Below is a small trained network, with its code and all its weights. Each question gives an input and a class and asks what happens when units are switched off, that is, made to give their printed mean instead of their output.

import numpy as np


def w(rows, s, z=0):
    codes = np.array(rows[::2]) - 128.0
    scale = np.full(codes.shape[1], s)
    scale[-1] = z or s
    return codes * scale


def norm(h):
    return h / np.sqrt((h * h).mean(-1, keepdims=True) + 1e-5)


def f(y):
    return np.maximum(y, 0)


def log_softmax(a):
    a = a - a.max(-1, keepdims=True)
    return a - np.log(np.exp(a).sum(-1, keepdims=True))


def net(x, mask):
    res = np.array(x, float).reshape(1, 5) / 4 @ E
    u = 0
    for l in range(2):
        y = f(norm(res) @ A[l][:, :-1].T + A[l][:, -1])
        res = res + np.where(mask[u : u + 14], y, B[l][:, -1]) @ B[l][:, :-1]
        u += 14
    return log_softmax(norm(res)[-1] @ U[:, :-1].T + U[:, -1])


A, B = {}, {}
E = w([
[106,89,171,2,75,181,143],'x0',
[39,46,85,157,85,165,180],'x1',
[54,164,203,197,80,145,60],'x2',
[89,118,196,126,211,23,215],'x3',
[150,99,105,107,77,21,92],'x4',
],0.0055)
A[0] = w([
[84,135,142,153,116,144,140,87],'L0N0',
[164,125,142,200,157,90,107,66],'L0N1',
[194,70,106,122,161,148,183,3],'L0N2',
[116,100,73,165,72,194,165,83],'L0N3',
[128,161,83,156,71,48,131,102],'L0N4',
[179,105,212,146,160,134,85,38],'L0N5',
[144,136,94,107,131,119,180,39],'L0N6',
[208,187,117,96,155,119,134,94],'L0N7',
[66,137,188,93,153,114,176,78],'L0N8',
[53,151,151,115,112,74,237,68],'L0N9',
[46,124,72,145,102,133,111,137],'L0N10',
[176,186,254,147,115,108,70,94],'L0N11',
[146,110,231,99,157,90,118,159],'L0N12',
[125,214,116,198,189,217,182,57],'L0N13',
],0.0081,0.0052)
B[0] = w([
[114,110,127,91,183,122,122,155],'L0N0',
[138,166,94,144,136,165,116,180],'L0N1',
[132,71,58,2,165,83,92,163],'L0N2',
[196,136,160,125,143,112,161,217],'L0N3',
[90,129,92,91,94,100,139,189],'L0N4',
[180,103,109,83,135,128,122,152],'L0N5',
[172,89,91,101,186,84,103,146],'L0N6',
[138,63,136,86,169,135,112,209],'L0N7',
[145,161,124,164,84,118,117,206],'L0N8',
[186,143,181,191,135,90,150,219],'L0N9',
[147,75,123,140,175,139,148,211],'L0N10',
[145,71,132,97,187,135,111,241],'L0N11',
[119,187,147,163,89,147,134,252],'L0N12',
[82,140,117,60,122,139,188,229],'L0N13',
],0.0096,0.0043)
A[1] = w([
[157,157,87,121,122,150,96,140],'L1N0',
[107,205,90,108,156,112,111,152],'L1N1',
[149,136,65,165,70,193,95,60],'L1N2',
[136,129,205,151,109,142,99,157],'L1N3',
[131,162,191,58,65,142,125,99],'L1N4',
[63,99,168,154,148,134,73,46],'L1N5',
[164,83,172,150,189,146,76,137],'L1N6',
[181,130,112,67,98,185,115,94],'L1N7',
[109,126,84,116,59,37,67,112],'L1N8',
[46,137,149,164,141,138,77,167],'L1N9',
[104,193,12,193,210,135,80,4],'L1N10',
[161,126,149,83,145,101,95,114],'L1N11',
[100,76,93,178,101,110,160,143],'L1N12',
[158,150,105,141,198,103,171,154],'L1N13',
],0.011,0.0033)
B[1] = w([
[107,172,177,193,168,84,139,174],'L1N0',
[88,113,162,135,39,207,104,170],'L1N1',
[186,243,203,180,213,45,104,175],'L1N2',
[173,89,26,107,120,102,68,188],'L1N3',
[5,142,56,200,93,149,189,192],'L1N4',
[180,105,20,45,189,74,76,151],'L1N5',
[232,64,157,125,137,160,197,204],'L1N6',
[93,172,158,203,111,39,96,233],'L1N7',
[106,196,218,2,114,202,230,190],'L1N8',
[139,163,71,25,236,97,77,166],'L1N9',
[46,73,25,148,40,109,134,190],'L1N10',
[115,47,107,197,147,210,108,204],'L1N11',
[160,47,158,153,143,215,120,185],'L1N12',
[123,159,162,142,73,125,53,253],'L1N13',
],0.0074,0.0066)
U = w([
[190,48,166,186,142,186,117,255],'0',
[223,240,232,253,137,48,130,67],'1',
[173,55,37,1,215,103,70,37],'2',
[41,122,53,217,17,163,163,85],'3',
[65,215,196,19,102,195,219,115],'4',
],0.0091,0.0044)

Each question gives the input, the list of numbers given to net, and the class t.
The units are the neurons (one row each of A and B). Each row of codes is followed by its name. A weight is (code - 128) times the scale printed after its matrix; where a second scale follows, it is the last column's (A, B and U).
mask holds one flag per neuron, layer by layer. A switched-off neuron (its flag False) gives its mean, the last column of its row in B, instead of its output. The means were averaged over made-up inputs and are rounded, as every weight is.
A unit's drop is (log p(t) with every unit on - log p(t) with that unit switched off) / (log p(t) with every unit on - log p(t) with every unit switched off).
The circuit of an input: a set's keep is (log p(t) with only the set's units on - log p(t) with every unit switched off) / (log p(t) with every unit on - log p(t) with every unit switched off). Starting from the 12 units with the biggest drops (on a tie, the unit counted first), units are removed one at a time, each time the one whose removal leaves the highest keep (on an exact tie, the one counted first), for as long as the keep stays at least 0.8.
circuit, biggest first: the units of the circuit, biggest drop first
k most important neurons: the k neurons with the biggest drops, biggest first
k most important neurons of layer l: the k neurons of layer l with the biggest drops, biggest first
input [6,1,2,8,-5], class 1: circuit, biggest first	L0N9
input [7,-5,8,-6,4], class 2: 3 most important neurons	L0N11; L1N3; L1N5
input [-7,-3,5,0,6], class 3: circuit, biggest first	L1N10; L0N1
input [-8,-7,-4,1,-5], class 3: 3 most important neurons	L1N10; L0N1; L0N3
input [2,3,-5,7,8], class 4: circuit, biggest first	L1N8; L0N10; L0N11
input [8,-7,-2,-2,3], class 3: circuit, biggest first	L1N4; L1N7
input [5,4,-4,6,6], class 1: 2 most important neurons	L0N9; L0N13
input [-8,3,6,7,1], class 3: circuit, biggest first	L1N10; L0N1
input [-8,3,-8,-3,-5], class 2: 2 most important neurons	L0N2; L0N12
input [7,-1,-5,-3,-2], class 3: 2 most important neurons of layer 1	L1N4; L1N7
input [8,5,5,-8,1], class 1: 4 most important neurons	L1N2; L1N7; L0N13; L1N10
input [-3,6,-4,-7,-7], class 1: 3 most important neurons of layer 0	L0N3; L0N11; L0N7
input [3,0,-6,6,-5], class 1: circuit, biggest first	L0N9; L1N13
input [-8,-1,-6,-7,6], class 3: circuit, biggest first	L1N10
input [4,6,8,6,-4], class 2: circuit, biggest first	L1N9; L1N5
input [-3,-7,-1,2,-6], class 0: 2 most important neurons of layer 0	L0N11; L0N7
input [-1,3,-3,-4,2], class 1: circuit, biggest first	L1N7; L1N10
input [0,-8,-5,-6,3], class 0: circuit, biggest first	L1N11; L1N9
input [-5,8,7,6,7], class 0: 4 most important neurons	L1N12; L0N9; L0N10; L1N7
input [-3,3,4,-2,8], class 4: circuit, biggest first	L1N8
input [5,-7,-6,2,-2], class 0: 3 most important neurons	L0N7; L1N11; L0N12
input [8,8,5,1,4], class 0: circuit, biggest first	L0N10; L1N12
input [-6,1,-5,3,-2], class 3: 3 most important neurons	L1N10; L0N11; L0N1
input [3,2,-4,-1,5], class 4: circuit, biggest first	L1N8; L0N11
input [0,2,-1,-3,-2], class 1: 2 most important neurons of layer 0	L0N11; L0N7
input [-1,-7,0,5,-8], class 4: 2 most important neurons of layer 0	L0N13; L0N12
input [-3,6,6,-2,8], class 4: circuit, biggest first	L1N8
input [6,-2,5,2,6], class 3: 2 most important neurons of layer 1	L1N4; L1N3
